[ 111   83 -181  253  -82  244  -50  166  407   90  140  -46 -137 -103
  139   72 -167  -40  183 -176 -295  120  644  -62  385   72   73   91
 -359  322  345 -271  -66 -140    4 -170]  V
[  73  -91  242  -42 -217  -68   61 -360  405  216 -120 -166 -358  -38
  318  -26  229 -336  -76 -135  -12   11   53  -76  214  101 -156  108
  212  424  -41 -525  101  299  290  -25]  A
[-190  204  106   60  -29    2  244   73  -54 -437  -68   66 -132  225
 -153  -42 -107   69  163 -238   29 -206  -78  155  -57 -244  105 -365
  -93 -225 -201  -54 -399   81 -233   64]  S
[  52  -19  230 -221  101  -81 -123   57   89   57  211  -71 -220 -165
  -18  261  149  114 -204   60  267  430 -133   28 -302  190 -167 -270
  -88 -137 -453 -317  -74  -35 -151  211]  V
[ 288  103  802 -159 -174  -41 -395  -98   11  190   16 -259 -317  -46
  -47  107   84 -346  199 -165  343  -88 -223  294  415   46   87 -231
  369  221 -153  152   62   78  612    3]  F
[ 436  217 -159   39  -70  616 -195  214  366 -219  177   58 -237  169
 -104  351 -299  -32  182  190 -115  -94  311  -34 -258  -98 -148  224
 -115   59   52  805  215 -115  -64 -279]  X
[ -85  -76  -67  175  -91  -80 -143  195  119 -105   43 -113  -50  -31
  199  128  -85   87  225 -152  -53   73  170  153  -34  -66  216 -108
 -186   16   95  111 -222  -95  -80  -10]  K
[ 174   32  220  110 -364  123   27 -284  289  142 -107  127  -86   12
  -48 -110  197  -25  311 -301  -21 -406    4  302  153   70  220  255
  141  131  189  -47 -155  154  -40  133]  Q
[-344 -123  269 -159   26  321  173  -19 -308  -70 -282  -57 -109  -74
 -571 -113    7  -24  228 -262 -198 -437 -510 -188 -362 -201 -112  194
  127 -596  184  -91   26 -283   30  184]  K
[-280  -86  -52 -169   10  -67  567  127  106 -680  -58  152 -108  220
 -496 -389  -26   69 -156 -191    3  -85 -162    6   84 -202   12 -550
  247 -399 -225  131 -493   21 -154   37]  T
[ 478  190   71  100   75 -138 -265  106  479 -503  435  -46 -101   19
  173  367  -84  -11  335  126 -363  430  394  142 -239 -207 -162 -549
 -162 -127 -111  434  363 -279 -171  197]  A
[-115  -25  -41   -7  181  568 -100 -207  244  -54 -181  -82 -480 -348
  276   49 -223 -161  358   83 -269 -287 -175 -516 -185  -48  -87  532
 -195  628  363 -254 -254  -25  121 -204]  J
[ -75   43  250  196  -92 -352   24   67  -52 -197 -155  183  107  122
  -37  -57   72 -183  213 -156   18  136  247  265  423  -56  126 -488
 -185   17   91   90 -131   59  101   25]  S
[ -92   58 -267  202   43 -135   89  249 -262  186 -174  245  318  164
   12  287   -2  185   71  287  538  260  245  228 -660  -83  -17  116
 -764 -329  120  113 -171  -38 -305  198]  S
[ 192  -59 -247  160   39   31   84  328   51  115  129  327  319   70
 -147   83   72   64 -163  283  182  280  375  173  -93  -71   33 -168
 -482 -299  176  379   11   64 -180 -397]  J
[  15 -123 -342  117   35  178  -64  123 -228  274  -54  -44   32   20
 -139 -111  -54   48  -60   -7 -201 -175   64  -70  286    3  127  162
  -32   30  279  -66   57   31   35 -327]  A
[-200 -194  -89  -86  103  169  -50  330  100  450   -6   40  258  -76
 -182   77  131   41 -302  323   84 -123  -95  112 -235 -194 -306   39
  120 -413    3  372  262 -216  -30 -396]  F
[ -66  -19  -68 -292   13 -323 -349  267   76 -167   10 -200 -203  105
  103   83  -47  132 -321 -192 -171  565  -79  -90   52  178  411 -265
  410   42 -508 -151 -502 -129  108   64]  D
[-240  429  230  -40 -228 -308 -372 -241 -441  -44  153   92  126 -115
   -3 -186  -42  253  302 -253   99 -136   75   81   43  232  105  295
  215 -290  -15  111  343 -431  184  368]  X
[ 328   27  -80   26   -8  410 -163  146  404  216  126  -71 -340 -386
  535  137  -59 -186  119   40 -136   73  417 -286    7  214 -193  423
  -93  619  237 -265  204 -143  341   99]  S
[ 191 -179 -335   65  -47   94 -276  -47  313    2   28 -104 -133 -167
  270   -5 -111   73  -48 -136 -110  181  354  -87  173  105  -81   96
 -100  394  -94 -290   83   34  322 -204]  S
[   7  121 -359   88   -8  -81   83  198  298  198   59  115  167  274
  205  322  -27  -43 -145  233  336  325  556  232 -247 -315 -255 -122
 -593 -198  -49   22  229   22  -80 -304]  D
[ 127 -113  118 -182    3  243 -224  184  253  271  275 -153 -216 -440
  106  -65  -12 -135 -101   23  -36    8   84 -128  421  238   91  217
  325  501  126  -91  -53   32  181 -143]  W
[ 112 -232 -218  111  141  -45  333  255 -138   26 -159    6  -58   26
 -237  293   20 -179  132  272  394  169 -138 -155 -707 -432 -353 -434
 -563 -301  135  446   78   75 -284  209]  D
[ -65   67 -230 -116  158  163  -12  141 -241 -148   87  -42 -268  -20
  -47   26 -231   52 -128  -33   69  159  -11 -104   50   42 -205 -173
   74  -90 -276 -342   18   12   92  -23]  V
[-150   46   38 -135  109  107  370   11  161  110  126  162  148   15
  -26   76   97 -204 -174  221  231   15  122   11 -187 -232 -389   13
 -160 -184    1   40  304   33 -120  -85]  W
[ -42  -85  157   85  233 -210 -178  163   56 -127  165   73  165 -104
  -33  -41  -91  315   63  -12  252  133  144   60  102  138  211 -149
  -55  -98  -99   75 -208   43  161  -63]  T
[ -55  -74   36   90 -113 -321 -143 -379 -110  163   80   17  242  -43
  221 -134  137  -72  275  162  164 -179   19  269   16  -59  306   88
  289  304  133   90 -217  197  -11  221]  K
[ 288 -275 -242  -35   49  215 -285  131  390  621  290 -133   19 -195
  133  217   57   43  171  368  397 -151  224  128   -8  123   18  -52
 -118   62  121  433 -110    3   30 -317]  F
[ -74  -62  128  262  -24 -171 -103  305  256   63  -25  227  435   84
 -263  184  124  221   46   68  192  189  314  500  114  -94 -143 -497
 -411 -425   81  256 -299  -96 -377 -283]  D
[-112  188  -71   10 -128 -249  137 -114 -648 -219   -1  248  390  414
 -139 -101   -5 -105   25  107  220  118  204  565   -4 -247  -81  -92
 -172 -244  294  142  208  -15 -150   81]  Q
[ -16   80  534 -109  -26    5 -191  -15  -20  -77  -65    2 -147  -61
 -280  163   62  -17  336 -489  -54  136   13   26   33   63  -50 -378
 -164 -246 -274 -464 -106  -95  -79  445]  J
[  29 -181 -128    6  169  206  424 -152   17 -257   75 -206 -455  -59
 -224  116   -4 -247  180   99   81  -50  -89 -174 -363 -194 -353 -196
 -348 -151  259 -229   93  -42   95  113]  V
[  50 -125  412  -15 -188   11  157 -357  -47   30 -108  -15 -103   -6
  -11 -117  327 -397  460  106   76 -557 -260  -21 -105 -214  299  -31
  182  221  450  165 -548  231  -20  202]  Q
[ 291   92 -109  202  129 -174 -413  317  601   75  299 -103  141  254
   74  313 -104  303  150  -99   88  350  327  346  230  -56  505 -627
 -104 -145 -298  295 -723   30 -310 -134]  Q
[  16 -155 -225  209   90 -107    0  175  -79 -319   29  261  190  -33
 -119  -34   25   60  -22 -228  -26  300  384  -27  123   87 -182 -167
 -196 -250  -54 -193   20  168   49   32]  F
[ 133   28 -114  251 -184   41  133  -54   20 -212 -124   49   -5  104
  -51   38  -15    3   55  -78 -224   74   70   -7  -81  107 -136   34
 -160 -254  147   11  198  -56 -146  131]  V
[ 339 -214  176  396 -173 -189 -199 -100  260  129  -64   35  170  -71
   96   77  263  -12  429 -134   11   50  343  154  198   66  323 -109
 -337   55  379 -158 -416  163   61  168]  Q
[ 313  138  -38  201  -60  268 -305   38  451  -53  219   84  -84 -105
  248  227  -80  451  245  -28  -35   58  178   19  -78  325  277  309
 -155 -171   19  322  -89 -263    5  123]  S
[-198    6   16  200   -4 -270   38   74  -36  -62 -170  219  190   25
  -68   20  100   10  -23  -32   80  172  281  -62 -103   54  -90 -119
 -436 -113  161   32   42  -96   26 -116]  X
[-225  173  302 -278   35  -74 -151 -221 -340  324  -10  236  152 -236
  -69 -128  123  -24 -171   85  362  -54 -302  151  -53   98 -129  485
  245   98 -229 -234  241  118  135   18]  D
[-243  200  611 -302  163  108   18 -229 -458  -50  -27   70 -325 -360
  -14  206   87 -104  -53  173  437   70 -446 -313 -738  131 -633  137
    2 -179 -232 -236  411 -305  263  430]  D
[-357 -150 -240  190   57 -161  464  289   85 -219 -229   48   48  302
  -67   28   13  -65 -162   -6   28  225  126  122 -164 -398 -109 -329
 -430 -502   43 -271 -357  166 -251 -275]  Q
[ -85   90  362  207 -285   27  286  -15  179 -519  -35  -73 -345   86
 -359  -33   54 -139  393 -497 -245 -297    1   83   -5 -342 -179 -543
   73 -511  -51  217  209 -238  -36  464]  S
[ 207 -140  -33  -43  157   25  -83   32   52 -184   70 -354 -364 -114
  185   53 -169 -137   92 -189 -244  234  -16 -359  -12  171   92  -57
  134  103 -248 -393 -200   28  302  161]  Q
[  11 -416 -179    3  107  226   72   58  124  890 -262 -212  479  314
 -207  127   93  -67  -84  617  290 -580  -24  208 -358 -294  -96   18
  -34  -96  332  538  -91  -87  -18 -544]  Q
[ -15  171  -88  -51  162 -102  -59  263   88 -107  136 -120   65  104
  -25   11 -223   51  -64    6 -109  178   16 -108 -261 -166  218 -122
 -187  -26  -14  245   82 -175 -298   82]  F
[ 366 -195 -305  105  196  208   21 -249  369  214  130 -234   22  -63
  171  -37  -60   95  378  311 -147 -291    1 -371 -180  200  368  404
   -8  232  511   72 -308   -5 -125  326]  F
[ 115 -216 -330  295   42  -59  131  158  407 -247  298  -58   91  -55
   18  216  -91 -257  236  250  105  322  655  333  130 -229 -220 -543
 -325  117  403  166 -183   52  -87  -54]  T
[-765   27  288    8  227   62   30   39 -442 -322 -152  166 -348 -270
 -520 -364  -81    9  381 -266  -97 -511 -601  -75  166 -135  328 -196
  -90 -181  311 -128 -475   38 -325 -134]  K
[-149  -95   18  269   83  168  410 -162  269 -599  -64   50 -623 -284
    3    7  -14 -283  253 -127 -339  119  162 -502  -45 -103 -495 -125
 -250   74  307 -271   42 -106  252   15]  T
[-281   26   84   53   95    7 -160  165 -398  167   66  -44  150  -19
 -157  -32 -113   21  173  -11  107 -171   57  232  205 -103  141 -139
 -221  -50  189   27 -115 -121 -151 -130]  D
[-410   90  103 -165  255 -148  111  149 -278  294  110   18  100  -70
    4 -268  -96  -66 -306  342  182  -50  -48  -42  163  -20  196  270
 -105  354  221  -27   -3   97  -88 -515]  F
[ -84  -12  122 -315 -237  -61  127 -148   15  182  -32  -81   77  192
 -282  -73  234  -32 -151  -59   97 -258 -252  238  113   20  228 -112
  404 -273 -196 -209 -289  104 -168  143]  W
[-198   94  -28 -140   62  154  -81   19  -55  237    7   62  155  142
   49    5   -6  164 -176  216   68 -284  -86   -1 -417  -36  130  290
  -82   23  -16  183  101 -127 -241 -171]  V
[ 271  143 -161  235   31   46   -1  112  265  -52   85   68 -153  -28
  184  -67  -57  -69   77  -77  -96  143  435  -28  212  -11  -82   69
 -402  291  212 -111  176  -38  115 -133]  F
[ 112  226   79   53 -390  344  -45 -312   51   48  -12  115  -82  103
  242 -304   26   28  179 -330 -379 -569  209  142  411  215  211  436
  565  167   -5 -272   77  -49  118  250]  W
[ 174   52 -152  -74    8   78   48 -355  293  219   38   16 -262 -147
  469  -14  109  -69   79  144  155  -85  -32 -143 -255  142  -47  568
    2  279   28 -293  113   90  271   81]  Q
[ 275  -96  -76  110 -229  124   14 -163  328   88  -75 -145  -13  155
  181   82   35  -24  298 -111  -35 -255  143   83 -191   20   69  138
  -39  -59  157    6  -26   31   20  133]  K
[ -23  136 -228   71  -44    8  -21   87  -22  158   21  135  240  116
   77 -118  -53  260 -187   49   28  -79  103   38  137  181  237  321
  155  -48  -28   42  -90    4   -8 -133]  V
[ 216  243 -390  118   15  183   42  -13  850  174  400  303  191   71
   40  252  125  172 -388  368   54  311  574  -89 -430   57 -199  302
 -407 -189   41  369  360 -135 -317 -374]  X
[-195  131 -125  183  143 -119  155  122 -123 -161  -34  303  -15 -154
  242  168   -8 -106  -74   97  398  403  277  -20 -382   24 -425  302
 -625   48    0 -190  112  109   63 -101]  D
[  18  -22 -251   81 -161 -120 -362  -76  329  365  -11   39   61 -127
  198 -323  104   98  -32 -241  -23 -183  168   58  343  115  301  270
  223  302    8  -53   49   41  244 -142]  X
[ 309   -6    0 -105  150  248  170  335 -189  141  104   55   59   52
   28  384  -89 -204   -8  344  355  359  353  -24 -655 -103 -557    4
 -439 -210  -52  202  489 -139   20  271]  A
[ -21  289 -115  297 -148 -196  -73   90  104 -246  149  164   69  106
   33  -33 -173    4  167 -219 -159  155  474  179  293  -86  284  -79
  -70  -20    4  308  102  -73  -18   14]  W
[  60  -85   28  -13  102  146 -131   62  113  459   87 -170    9 -173
    8  -66   36  -64  109   73  -56 -270   87  -72  149  200   53  137
  -31  173  372   81  126 -293  174 -159]  T
[-204  328  211 -114 -129   21  -44   68 -267   12  -61    3  140  222
 -182  111 -103  -15  -79  124 -190  -97   62   -1 -296 -238  -40  115
 -207  -60  226  307  516 -414 -316   27]  W
[-172  173 -174  176 -279 -188  123 -126 -270  -86  125  148  510  279
 -282 -269  -58  232  109  -94  -70 -286  347  233  200  -22  242   10
  -41 -426  319  316  227 -211 -269   74]  K
[ 312   11  -37   94  -65  199  -32  196  579  -84  145  140 -100   21
  141  247   37   56  120 -213  -19  239  549   14   85   61 -162 -325
 -330  -93 -211 -121  -37   -8  -28   61]  X
[  44  -94  -83  145 -203  126 -146   -7  122   85  -57  -84 -230 -145
  -75  -43  -21  -87  112 -210   16 -210   22   60  361  -12  130 -117
    9  312  356   85 -123   77  175 -317]  F
[  14 -245  -41  163 -198   -1  187 -288 -221   49 -207 -289 -200  -60
  171 -118  -51 -266  254  -57  155 -326 -160  -45  215 -164  -65  -41
  165   13  127 -174    1  211  607  -93]  V
[  -2  297   52  307 -287 -429  -62  193   -1 -273 -228  335  -53   83
  387   39  112 -118   69 -186   95  335  295   85    7  -76  180  -82
 -424  144 -158  180 -263  131   -4  -99]  W
[  19  241   77   38 -328 -169  241 -184  139 -147  147  149  293  332
   71 -195  154 -182  -21  -25  -55 -182  270  367  404 -277  -38 -119
  204 -142   13  166  270  103  -63  -26]  V
[  85  135 -215  172   47  206  415 -273 -309 -104 -121   -6 -184  225
   28 -188 -125 -309  101  -73  -46 -199   97 -129 -105 -117 -277  160
 -299  -79  292 -284  492   13  230   47]  T
[-112  102  -25  -54  129  263  233  -34 -123  121  -24   89 -345  -51
   79   64  -36 -221  107   85  148   64  -13  150  -22 -173 -362  177
 -124  118   71 -469    9  138   17  -26]  X
